gt_nm: [-23  10  -7  -6  25 -36   6   9   1 -22   5  -9   3  16  11 -50  -5 -27
  22 -38   4  18 -41 -20  29  18 -44]
nh_dd: [ -5  25  24  11  26  26  12   2 -24  23 -36 -25   9 -34 -14 -18  34  21
 -11  14  -8  -7  43 -17  29  -8   6]
zt_dj: [-17  18   1  14 -20 -38 -25 -41 -20  -4  -2  24   7  41 -27  -5   8 -27
  -9  54  23 -32  58  -1  20  -7  -7]
dn_tg: [ 25  24 -10   7  51 -10   9  31  -2  14 -55  19  43  11 -52  13  40 -24
 -74 -24  23  58  64 -48  -1  34  25]
cc_zz: [  6  -3 -25  12 -11 -24  -9 -19  13  -2   3  -5  -4   3 -17  -4  -2 -16
  -5  15   8  13   4 -17 -29   0   9]
mb_bb: [-21   9 -10 -28  -8 -12 -15 -15 -13 -11   5 -16  17  31 -28 -27  31   3
  -6 -42  40  -5 -21  22  23  -7  12]
[-19 -15  -1   6 -18  -2  -7 -23  15  -8  38   1  -8   4  21  -8 -25   3
  30  19 -10 -20 -15  15 -17 -18 -15] | dn_tg
lz_sn: [-23 -21  23   8  -8 -27 -41  13   3   2  11 -11 -12   1 -17   2  -1   3
   0  37 -24  -9 -23 -32  -7 -25  -1]
[-13 -26  26   4 -16 -24 -29  -2 -23  -8 -21  -3  -5  -2  -6   5   1  -3
   4  13 -12  -3  -5  -9  10 -12  -3] | lz_sn
cc_zz: [-23  -4   8 -35  -4   2  -3  26  28 -34  -3 -10  24  34  26 -33  17  45
  -2 -10 -37 -21  20  23  12   9   3]
[-24 -24  45   4 -15 -37 -92  10 -42 -12  41   0 -25   9 -19  21  -8  -8
 -10  63 -34   1 -43 -62   3 -35 -30] | lz_sn
lz_sn: [ 26  20 -19   3 -17  12  26  -3   8  15 -20   1  -4   2   0   4  -3  16
  -8 -27  16   3  -2  21 -18  10  -1]
[-13   3 -52  -6  -8  -4  -7   6  22 -34 -20  -7 -16   1  12 -48  -3   2
 -10   1 -34  35  38  -1   1   1 -20] | cc_zz
hn_nb: [-36 -16  -8  18  19  10   3  24 -32 -10   2   6 -29 -19  15  11 -37 -14
  63  -3 -14  17  25 -14  -4 -35 -11]
[-32   1  32 -44  17  75  58  56 -31   9  25  31 -13  -8  67  60 -61   7
  -7  -3   3 -42  12  18  30  33  -2] | cc_zz
nh_dd: [-14  28 -13  14   2  -3 -46  15  -3 -12  12   0   8  13 -25  25 -13 -35
  10 -23  11 -11 -10  19  -4  -5  10]
mh_bz: [-31  -4  -1  31 -45  14  39   3  -6  21 -13 -24   9 -18 -15  -4 -47 -18
  18 -23 -30 -18  31   4  25  -5   1]
[ 10   0  -2  35  36  -4 -14  29  32 -20  23  -8 -21 -39  -1  17 -13 -48
   8  -9   4  -9 -17 -13 -30 -13   5] | nh_dd
[  5  -3 -15  29 -28  -1 -19   4 -24 -14  -4  26  23 -24 -35 -12 -25 -24
  12 -37  11 -29  15  39 -12 -17   9] | nh_dd
[-10 -30 -37  16   0 -16 -37  18   4   9  36  24 -34  21   4  20   6  30
  54 -17 -29  11  17  -9  37  -5 -14] | hn_nb
mc_zf: [ -6  -3 -34  -4   5  28   6   9  10   0 -18   5  -3  -4  -7 -14   7 -12
 -12  16   1 -16   7  25  -8   6   9]
[-33 -54  60  22  11 -66 -98  -9 -28  -1   4 -11 -34 -13 -31  -1   4 -10
   2  80 -37 -10 -37 -66   0 -39 -32] | lz_sn
zt_dj: [-14 -58 -11   5 -25  11  -4  32   6   9 -34 -31  32 -21   9  38  20  25
  27 -17 -41   4 -17  23 -23   6  -3]
[  7 -20  -6 -23  -6  25  11  35 -27 -49 -22  18 -14  -1 -15  63  -9 -12
   9  38 -12  45 -37 -13   6 -11 -50] | gt_nm
[  6  28  14   6 -11 -24  24 -54 -41  19   5  -4  -5 -36  -7 -17   5  14
  38  -7 -25 -47 -22 -16  31 -34   2] | dn_tg
[  8   6  -3 -21   3   1  -3  11  20  10  -4  -4  -7 -13   8 -18  -8   4
   4   1   5   5 -17 -17   6  -9  -3] | zt_dj
hn_nb: [ -8 -13 -18   3 -27   8 -10  -4   3 -23  11  24  -9  -8  32   1  -6  18
  18  -6 -10  -4  26  -9  22  -1  -9]
gt_nm: [-25  13   8   8  17 -26  31  -4  32 -18 -10 -18   9   5 -13 -48  23 -14
  17 -37   1  18 -32 -44  33  31 -28]
[ 13   3  36  -2 -10  43 -18   8  -2  19 -29  -7  20 -20  -8  48  42  22
   4   2   2 -13   1   5 -50 -33  20] | gt_nm
[ 14   4 -25  14   7  -9  -3   2  10  -6  20  -8  15  44  -1 -13  -6  28
   4 -15 -21  32   9  15  -2   2 -50] | cc_zz
mh_bz: [ 16 -17   2  25   1 -12  12  -7   7  -9 -23  -8  20  -1  -6 -13 -10 -43
  -8 -12 -28 -16 -22   3  -1  36  16]
[-27 -23  37  -6   0 -59 -65  22 -24  -1  18  24 -26  13 -14  -9   8  -1
   6  60 -30  -1 -19 -34 -13 -25 -14] | lz_sn
[-37 -18  -2  -1  -7 -28  -1 -32 -16  13  27   2 -18  -7  21 -28 -20  32
  12  -1  20  -1   0   3 -16   3  12] | gt_nm
[  6  35  -2  12 -17 -13  37 -41 -20  -6   4 -16  -9 -31 -21 -10  -8  25
  28 -11 -12 -27 -18 -16  23 -28  -7] | dn_tg
dn_tg: [-15 -15 -12  -7  39   6   3  30   9 -11  -9  11  27  29  -2  16  27 -22
 -22  -3  27  21  50 -11  -6  16  18]
[ 15  31 -26  10  -5  27  26   6  11  -1 -19  -1   3   9  28  -2 -10  10
   6 -44  22  -1   3  25   2  16   6] | lz_sn
[-11  -6 -18   3  38  31   3 -31 -10 -18  18 -19  18 -18 -14  42   3   1
  -2   2 -17  -8   1  -2  15  19 -15] | hn_nb
[  2  14  -3  15   3  11  -6 -19  -7  -4 -14  -8  46 -11 -35  33  -1 -29
 -18  33  -2 -21 -18   0  -1  -4   8] | hn_nb
[-31  11  -7   9   1  -5 -18  -7  -5  -1  13   3 -18 -20 -14 -29 -34  11
 -14 -19 -25   7  22   5  19   5  -2] | zt_dj
[ 16  -5  14 -11   0  32  -7  31 -17 -18  -7   4 -17  -7 -15  21 -14 -36
 -20  32 -32  30  -1  39  -3 -12 -22] | gt_nm
[-13 -17  19   6   6 -30 -46  12 -11  -1  11  -4 -22  -4 -13  -1  15  -6
   7  56 -17  12   4 -44   4 -21   0] | lz_sn
[-14 -12 -18  28  27  -5 -19 -28   3  17  -9  20  -3 -23   1   7 -34 -17
  32  -6  -6 -19 -12 -16  37 -24  -6] | mb_bb
[ -1 -17  35 -16  16 -58 -13 -11 -17 -24  34   1  15  -1 -25  -2 -28  26
  -1 -27 -10   8  -1  -9  -4 -10 -39] | mc_zf
[ 11 -32  -3 -41  59  16  22  -7  -7  39  30   3 -23  -3 -35   8  39 -42
 -73   6  16   2  -6 -43 -41 -29 -45] | nh_dd

pm-fc: [ 21 -10 -44  16  12  -8  12   6 -11  34   1 -26 -17  10 -10   1 -16 -13
  -6   9  14 -30   6 -21   1 -23  -6]
cg-sr: [ 34  17  25  31   8 -24  -8 -22   2 -15  -3 -49 -10 -10 -17 -17   0   7
   2  13  16  26 -18   3  25  11 -25]
fh-hb: [-16 -64  63  18 -16  43 -11  54 -79  24  -9 -45   6  39  42  19 -18 -33
  49  76  22  -3  47 -34 -53  13  -1]
[  2   6 -16   6  -9   9   5  -8   2   9  -1 -13   4  14  -2   9  -5 -11
  -3   1  -1 -11  12  -4  10   1   0] | pm-fc
lg-nr: [ 43  31  35 -28   1   5  14 -28   4   0  39  -2  -4 -16  14 -23 -16   8
   4  19 -22 -18  16  13  -5 -18  41]
[  8   9  -2  24  13 -32 -30  49  -5  13  18  21  23   7 -24  11  -5  19
  -2 -25 -10  -4 -16 -14  14  10 -40] | fh-hb
mz-sl: [-18  15 -26   2 -16   2   4   5  20  10  11 -19   1  19   6  -9 -11  32
 -22  14  -4  -7   3  -3  -5  -1  -7]
cg-sr: [-28  -3 -11  -8  -3  -2  17 -11   1   2 -45  13 -22   7   9   2   3 -17
  24 -15  26 -30  -5   7  -1  26  17]
[-14  20  16  -6  -9  52  -4 -32 -32  -1  -9  30   7 -16   9 -27  39 -35
  26 -10  31 -23  32  -3  32  12  -7] | cg-sr
qb-rr: [  0  -6   3   0 -12   8  -3  -8  38  -7  10 -11  -7   0   1  14  13 -47
 -17 -13  -2  -7  -4 -18  -5 -17 -40]
fh-hb: [  6   6 -16  -8  10 -33  -1  -7 -15  38  19   9  13 -18 -26 -11   8  14
 -35   1 -10   8   4 -19  39   2 -15]
lg-nr: [  8  19  -9   6  -2  25 -29   7   6  11  23  11  30  10  -5 -22 -14   4
  28 -17  -8   1 -12  -2   5  16  22]
[ 21  -8 -30  -6  17  -9  -1  -2 -23  -9   8 -19 -29   4  -7   7  -3  -3
  13  13  18 -13  -5   3 -10 -22  18] | pm-fc
[ 34  -1   0  32  16 -28  13  -5 -27  18  29  14  28  40  32 -21   6  23
 -18  -6  -8  -3  14  13 -21 -25  -6] | qb-rr
rp-hq: [ 30   5 -16   3 -15 -49 -10 -24  20 -17  38 -18  -5 -27 -10   1  -6  23
 -18   3 -11  23  -7  54 -20   5  -6]
qb-rr: [  1  19 -12   7   7  17  40   6 -10  38 -16  -3  13 -10  13  -8  11   1
   8   6  -2 -19 -11 -26   6  51  41]
nf-jj: [  3 127  34   1  66  -5 -44  22 -89  51  14  34  22  21 -54   7  65   8
  36 -19  -3   2 -10 -30 -22 -27 -81]
[-12 -16 -26  17 -35  10 -10  39  50 -14   0  -5  18   5 -33 -12 -41  -8
  -5  28   3  12 -41  20  50  45 -14] | lg-nr
[ 16  22 -21   2  -4 -21 -11 -13  31  22  -4  18 -13  -3 -12  28  19   4
  26   6  14  -5   0  -1  -1  -9  -3] | rp-hq
pm-fc: [-11   1   7  21   4   1  -3  10  27   3 -20 -21  42  16  12  -1  12  17
 -11  -9 -12  -8   0 -17   4   9  -5]
[  5  18  -4   2  -9  -3   5  -1  -7  -1 -15 -14 -13  -3  -9 -24  21 -11
  13  -8  14   0   6  -8 -10  15  -1] | cg-sr
[ 13 -44  -8  -4 -11   1  12  -5  30 -36 -16  -3 -11 -15  22   3 -16   0
 -24  13 -16  18  -2   6  20  14  37] | nf-jj
[ -9  27  15   1   2 -31   1  23   3  24  28  15 -12 -12   8  12 -26   4
 -51  34  20  -8   1   4 -16  13  30] | cg-sr
pq-nq: [ 12  11  -8   0   8 -10   3   9   7  -4  -2  10  -7   4   2  -2  -5 -15
  -3   4  -9   2   0 -17  -1  11  -8]
rp-hq: [-22 -35  46  18  25  35  10  21 -52 -29 -48   7  28  15  15 -20 -18 -21
 -22 -15  -4 -11   8 -17  18  -3  26]
[-12  -3 -24   5 -31   9  29   1  -1 -43 -22 -35   1  29 -21 -35 -22  -4
 -10  36 -17 -14  12  33  28   8  47] | lg-nr
[ 20  -4 -30 -44  -5 -23  11  -8 -51 -26  59  39 -69 -27 -19  12  15 -14
  35  10  13  -8 -13  20 -16 -13  -3] | pm-fc
[ -5 -11  18   3   1 -40  13 -29  35  15 -14  -6 -35 -18   8 -10  21  21
   5  50  -7  -7 -27  18  29  -3   7] | lg-nr
[-21  29 -11   9 -32 -26   3 -26  -5 -14 -34   0 -45  13  14 -33   8 -44
  33 -18   7 -13  -9  25  -7  -3 -12] | cg-sr
[ 27  11 -12  14   6 -12  20   5 -54  -8  -2  41  10  35   0 -34  17  37
  22  -3 -14  -4  17   9  22 -15   6] | qb-rr
[ -8  52   0  -7  -7  16   8   0 -11   4 -41   2 -33   7   3  39  -8  15
  -2  13  37  -8  22   9 -11   3  13] | mz-sl
[-13 -41  -5 -17  -2  19  -1 -30   0  -1 -11  50  52  33  -5   6  42  -1
  46 -28  -5 -25  35 -19  11  15 -14] | cg-sr
[-13  -5   4   6   2  11   0 -12  18  13 -27 -16  35  19   9  -6 -10   1
 -26 -11   7   0   8   0  11   1 -17] | pm-fc
[-21  10 -21  25  -3  -4  -8  12  27   3  -1  10  12  14   9 -10   1   9
   7 -10 -12  -9  13  15 -19   3   1] | mz-sl
[ -7 -21 -13 -23 -15  14  14   6   0 -17 -20   3  27  -3   2 -25  10  31
  -7   3  16 -15 -38  -9  24  19  -6] | pq-nq
[-20  10  -9  25  16 -16 -38  16   6  -4  -1  30  -5   6  13   4   2 -33
   2  -6 -22  11  -1   7   0   3  35] | mz-sl
pq-nq: [ 13  27   3  -2  20 -34 -26  35  15  20 -10  16  -7  13   0  23 -27   0
 -22 -11   4  29  27 -12  18  29 -10]
[-24 -16  -1 -13 -14  42  21   4  -9  -5 -12   5   1  23   3  -4   7 -85
  -2   6  -8  14  -1 -18  26 -23 -12] | fh-hb
[  0  -4   3  43  20  -4   3   5  35  46 -36 -32  61  29  -1 -15 -16  17
 -17   1 -16 -13   3 -42  -8 -11 -11] | pm-fc
bn-lf: [ 20 -39  17  42 -16  16  -9   9  26   6   3  14   7  16  15 -37 -43   6
  -2 -36   5   1 -23 -32  41 -22 -17]
[  9 -21 -31 -31  26  11  13 -23 -11  47   4   7 -45  -5   4  -5 -23  11
  20  28 -39 -22  39 -30  -1  32  -1] | fh-hb
[ -2   3  52   1 -26  10 -10  -4  43 -13  -4  24  10  -2  12 -13  25  24
 -20  -9 -14  35  -8  26  -1  19  -8] | pm-fc
[ 12  -2 -24  12  -3 -23 -44 -20  -2  32  18 -31  -9 -36  29  -3  19 -21
  -6 -64  17  18  -2  18 -21 -35 -16] | lg-nr
[-35  -5  21 -11  -5  20  25  -4  50  18 -16 -10 -16 -17  20  21   0 -34
 -41   0  -5   1  -9 -22  -2  19  11] | qb-rr
[ 24  15  35  11  24 -28 -25   1  -4 -22  -2   9  24 -25  16  17   7  68
  -1  -6  30  23  -9  31 -32   8  18] | fh-hb
[ 16  50 -30 -33 -38  13 -10  11 -16 -23 -27   2  16  31  19 -13  32 -48
  47  42  15  -3  14 -12  -6 -22 -10] | cg-sr
[ -6  -9   9  25  13  -6 -18  52   5 -17  -6 -49   2   2 -24  -7   4  -6
  -3   2 -12 -31 -37  -9  -8 -24 -13] | fh-hb
[ 15 -12 -34 -10  16 -15  14  14 -21  12  11 -19   2  10 -11   9 -22 -18
  18  19   6 -36   2 -32   8 -22  15] | pm-fc
[ 15  11 -34  -6   1 -34   4 -18  31  -1  18 -22 -16  -5  -6  21   7  20
  -2  15   1   8 -11  32 -22  -4   6] | rp-hq
[  0 -18  15  -9 -30  15  -3  11  59  11 -21 -30 -15 -42  -1  36 -23 -53
 -20 -23   0  12 -39 -36   3  21 -12] | qb-rr
